Below is a small trained network, with its code and all its weights. Each question gives an input and a target symbol and asks what happens when units are switched off, that is, made to give their printed mean instead of their output.

import numpy as np


def w(rows, s, z=0):
    codes = np.array(rows[::2]) - 128.0
    scale = np.full(codes.shape[1], s)
    scale[-1] = z or s
    return codes * scale


def f(y):
    return y / 2 * (1 + np.tanh(0.7978845608 * (y + 0.044715 * y**3)))


def softmax(a):
    e = np.exp(a - a.max(-1, keepdims=True))
    return e / e.sum(-1, keepdims=True)


def log_softmax(a):
    a = a - a.max(-1, keepdims=True)
    return a - np.log(np.exp(a).sum(-1, keepdims=True))


def net(x, mask):
    ids = ['αβγδζηθμξπστψω'.index(c) for c in x.split()]
    T = len(ids)
    res = E[ids] + P[:T]
    q, k, v = (res @ M[0].T for M in (Q, K, V))
    z = softmax(np.where(np.tri(T) > 0, q @ k.T / 2**0.5, -1e9)) @ v
    res = res + np.where(mask[0], z, O[0][:, -1]) @ O[0][:, :-1]
    y = f(res @ A[0][:, :-1].T + A[0][:, -1])
    res = res + np.where(mask[1:9], y, B[0][:, -1]) @ B[0][:, :-1]
    return log_softmax(res[-1] @ U[:, :-1].T + U[:, -1])


Q, K, V, O, A, B = {}, {}, {}, {}, {}, {}
E = w([
[254,98,46,94,155,216,125],'α',
[201,80,50,152,76,176,98],'β',
[163,102,120,130,111,39,152],'γ',
[154,83,140,96,36,135,103],'δ',
[117,135,191,148,52,95,131],'ζ',
[49,212,149,162,90,180,167],'η',
[123,110,174,81,84,173,175],'θ',
[106,172,144,224,120,74,136],'μ',
[167,144,148,131,161,103,120],'ξ',
[173,156,104,124,152,181,103],'π',
[152,168,105,194,189,110,183],'σ',
[116,114,89,176,33,112,108],'τ',
[168,155,176,60,77,102,142],'ψ',
[78,166,130,156,33,194,70],'ω',
],0.012)
P = w([
[202,253,121,107,129,163,108],'0',
[74,67,117,11,121,112,61],'1',
[135,117,213,252,140,112,109],'2',
[127,182,50,157,62,44,174],'3',
[52,39,109,48,131,158,54],'4',
[140,115,214,254,141,116,109],'5',
],0.01)
Q[0] = w([
[252,244,194,126,100,76,40],'head 0',
[204,140,251,196,91,252,189],'head 0',
],0.015)
K[0] = w([
[221,255,83,99,63,45,113],'head 0',
[235,255,226,77,98,217,153],'head 0',
],0.015)
V[0] = w([
[246,43,149,166,117,124,157],'head 0',
[101,109,131,58,137,208,248],'head 0',
],0.016)
O[0] = w([
[211,139,227,94,114,75,115,3],'head 0',
[72,175,106,134,139,2,7,148],'head 0',
],0.0098,0.0038)
A[0] = w([
[137,87,113,82,250,109,140,31],'neuron 0',
[118,176,104,121,64,125,162,145],'neuron 1',
[43,143,190,43,186,161,123,121],'neuron 2',
[82,123,117,121,157,77,129,112],'neuron 3',
[43,72,183,95,123,103,149,87],'neuron 4',
[141,194,119,187,132,143,90,151],'neuron 5',
[130,176,111,138,104,159,183,18],'neuron 6',
[149,136,166,168,133,125,149,4],'neuron 7',
],0.018,0.0041)
B[0] = w([
[175,47,193,159,190,150,99,130],'neuron 0',
[238,133,88,149,193,155,89,238],'neuron 1',
[154,199,212,127,46,185,123,213],'neuron 2',
[70,109,117,75,242,176,185,241],'neuron 3',
[166,133,72,182,171,3,93,216],'neuron 4',
[190,100,144,129,82,87,136,242],'neuron 5',
[69,144,169,87,100,79,138,254],'neuron 6',
[147,146,93,100,177,169,27,173],'neuron 7',
],0.017,0.0082)
U = w([
[132,94,129,118,155,168,69,22],'α',
[72,73,81,2,75,157,105,157],'β',
[131,80,150,129,135,83,161,123],'γ',
[113,127,109,93,84,96,64,37],'δ',
[137,160,157,238,142,126,143,99],'ζ',
[159,162,105,202,167,166,176,119],'η',
[98,144,127,105,148,143,91,75],'θ',
[85,150,139,186,95,141,212,254],'μ',
[131,137,179,200,145,149,147,128],'ξ',
[92,113,154,110,114,183,120,175],'π',
[122,108,154,172,160,175,155,139],'σ',
[112,80,23,127,138,151,122,122],'τ',
[179,183,136,78,110,137,184,161],'ψ',
[108,160,110,191,121,175,83,117],'ω',
],0.0082,0.0062)

Each question gives the input, a string of symbols that net reads in full, and the target symbol t.
The units are the heads (2 rows each of Q, K, V and O) and the neurons (one row each of A and B). Each row of codes is followed by its name. A weight is (code - 128) times the scale printed after its matrix; where a second scale follows, it is the last column's (O, A, B and U).
mask holds one flag per unit, heads first, then neurons. A switched-off unit (its flag False) gives its mean, the last column of its rows in O or B, instead of its output. The means were averaged over made-up inputs and are rounded, as every weight is.
A unit's drop is (log p(t) with every unit on - log p(t) with that unit switched off) / (log p(t) with every unit on - log p(t) with every unit switched off).
The circuit of an input: a set's keep is (log p(t) with only the set's units on - log p(t) with every unit switched off) / (log p(t) with every unit on - log p(t) with every unit switched off). Starting from all 9 units, units are removed one at a time, each time the one whose removal leaves the highest keep (on an exact tie, the one counted first), for as long as the keep stays at least 0.8.
units of the circuit, in order: the units of the circuit, biggest drop first
unit that matters most: the unit with the biggest drop
top k neurons: the k neurons with the biggest drops, biggest first
drop of u: that unit's drop, to one decimal
input α ω η ω σ η, target δ: units of the circuit, in order	[head 0; neuron 7; neuron 3]
input ω π θ σ μ θ, target μ: unit that matters most	head 0
input ω θ ξ, target μ: units of the circuit, in order	[head 0; neuron 1]
input η δ μ β θ π, target τ: top 3 neurons	[neuron 2; neuron 6; neuron 3]
input δ δ μ σ, target ψ: units of the circuit, in order	[neuron 6; head 0]
input μ η σ θ β β, target β: units of the circuit, in order	[head 0; neuron 6; neuron 7; neuron 1]
input ω μ τ θ θ δ, target μ: units of the circuit, in order	[head 0; neuron 7; neuron 1]
input η θ θ, target τ: units of the circuit, in order	[head 0; neuron 2]
input ω σ θ ζ ξ μ, target μ: units of the circuit, in order	[head 0; neuron 6]
input β σ π ω μ θ, target α: units of the circuit, in order	[neuron 7; head 0]
input τ σ θ ψ δ, target δ: units of the circuit, in order	[neuron 4; neuron 3]
input τ ω τ β ω, target ω: top 2 neurons	[neuron 2; neuron 3]
input θ ω σ τ θ θ, target γ: top 2 neurons	[neuron 5; neuron 1]
input θ θ η, target γ: units of the circuit, in order	[neuron 5; head 0; neuron 3]
input ω μ θ ψ ψ, target ψ: units of the circuit, in order	[neuron 2]
input τ π ζ η, target ψ: units of the circuit, in order	[neuron 6; neuron 1; head 0]
input η ζ ω η τ ω, target τ: units of the circuit, in order	[head 0; neuron 2]
input ω θ η θ γ, target γ: top 2 neurons	[neuron 1; neuron 4]
input ω θ β α θ π, target μ: units of the circuit, in order	[head 0; neuron 1; neuron 6]
input θ ω μ δ ω ω, target γ: top 2 neurons	[neuron 5; neuron 2]
input θ η π θ, target η: top 3 neurons	[neuron 1; neuron 6; neuron 7]
input β μ μ θ π, target π: top 2 neurons	[neuron 4; neuron 1]
input θ ω ζ, target γ: top 2 neurons	[neuron 5; neuron 3]
input β θ β γ ω ω, target α: top 3 neurons	[neuron 7; neuron 2; neuron 6]
input θ ω ξ, target γ: top 2 neurons	[neuron 5; neuron 2]
input θ β θ θ α, target α: drop of head 0	0.2
input θ ω γ δ θ σ, target γ: drop of neuron 4	-0.1
input β δ τ, target α: drop of head 0	1.1
input ω ξ ψ, target μ: drop of neuron 7	0.2
